Below is a small trained network, with its code and all its weights. Each question gives an input and a class and asks what happens when units are switched off, that is, made to give their printed mean instead of their output.

import numpy as np


def w(rows, s, z=0):
    codes = np.array(rows[::2]) - 128.0
    scale = np.full(codes.shape[1], s)
    scale[-1] = z or s
    return codes * scale


def f(y):
    return np.maximum(y, 0)


def log_softmax(a):
    a = a - a.max(-1, keepdims=True)
    return a - np.log(np.exp(a).sum(-1, keepdims=True))


def net(x, mask):
    res = np.array(x, float).reshape(1, 2) / 4 @ E
    y = f(res @ A[0][:, :-1].T + A[0][:, -1])
    res = res + np.where(mask, y, B[0][:, -1]) @ B[0][:, :-1]
    return log_softmax(res[-1] @ U[:, :-1].T + U[:, -1])


A, B = {}, {}
E = w([
[7,133,50,124,120,86,80,205,228,91],'x0',
[61,212,126,168,122,156,60,63,84,242],'x1',
],0.013)
A[0] = w([
[223,74,131,121,119,170,130,92,30,243,129],'n0',
[35,199,151,168,35,145,151,28,146,195,40],'n1',
[60,223,129,172,131,186,71,123,95,241,220],'n2',
[44,136,87,88,58,63,15,142,131,34,70],'n3',
[88,199,2,117,89,186,81,156,151,78,255],'n4',
[39,143,16,180,85,96,170,156,123,137,34],'n5',
],0.0063,0.0068)
B[0] = w([
[163,128,143,198,136,171,98,87,103,114,234],'n0',
[161,80,144,156,119,50,169,132,248,85,185],'n1',
[63,129,139,189,52,137,130,160,128,99,251],'n2',
[137,171,184,153,132,171,72,125,197,128,209],'n3',
[98,131,127,124,141,160,79,88,72,106,238],'n4',
[223,144,172,168,161,99,106,76,145,167,180],'n5',
],0.015,0.013)
U = w([
[143,192,183,173,142,176,89,62,133,185,39],'0',
[133,107,149,161,42,82,172,191,180,34,97],'1',
[76,165,101,146,74,195,114,162,40,117,255],'2',
[78,254,98,65,87,43,205,158,122,218,32],'3',
[89,192,56,109,127,26,152,155,106,220,38],'4',
[98,186,74,131,140,56,170,188,141,234,34],'5',
],0.012,0.009)

Each question gives the input, the list of numbers given to net, and the class t.
The units are the neurons (one row each of A and B). Each row of codes is followed by its name. A weight is (code - 128) times the scale printed after its matrix; where a second scale follows, it is the last column's (A, B and U).
mask holds one flag per neuron, in row order. A switched-off neuron (its flag False) gives its mean, the last column of its row in B, instead of its output. The means were averaged over made-up inputs and are rounded, as every weight is.
A unit's drop is (log p(t) with every unit on - log p(t) with that unit switched off) / (log p(t) with every unit on - log p(t) with every unit switched off).
The circuit of an input: a set's keep is (log p(t) with only the set's units on - log p(t) with every unit switched off) / (log p(t) with every unit on - log p(t) with every unit switched off). Starting from all 6 units, units are removed one at a time, each time the one whose removal leaves the highest keep (on an exact tie, the one counted first), for as long as the keep stays at least 0.8.
units of the circuit, in order: the units of the circuit, biggest drop first
most important unit: the unit with the biggest drop
top k neurons: the k neurons with the biggest drops, biggest first
drop when u is switched off: that unit's drop, to one decimal
input [-3,2], class 2: top 2 neurons : [n5, n3]
input [-1,7], class 1: most important unit : n1
input [-3,3], class 2: units of the circuit, in order : [n5, n3]
input [-7,-7], class 0: top 2 neurons : [n2, n0]
input [-4,5], class 1: top 3 neurons : [n1, n2, n4]
input [2,5], class 1: units of the circuit, in order : [n1, n2]
input [3,-1], class 2: top 2 neurons : [n1, n0]
input [6,7], class 1: top 3 neurons : [n1, n2, n0]
input [4,-2], class 0: top 2 neurons : [n2, n3]
input [4,6], class 1: top 2 neurons : [n1, n2]
input [6,1], class 0: top 2 neurons : [n5, n3]
input [2,3], class 2: top 2 neurons : [n4, n2]
input [6,2], class 0: top 2 neurons : [n5, n3]
input [4,-4], class 0: units of the circuit, in order : [n2, n1]
input [1,-2], class 2: units of the circuit, in order : [n1]
input [1,-1], class 2: top 4 neurons : [n1, n5, n3, n0]
input [-1,-2], class 2: top 4 neurons : [n1, n5, n3, n2]
input [2,4], class 1: drop when n1 is switched off : 0.6
input [5,-5], class 0: drop when n2 is switched off : 0.3
input [6,-4], class 0: drop when n3 is switched off : 0.1
input [7,2], class 0: most important unit : n5
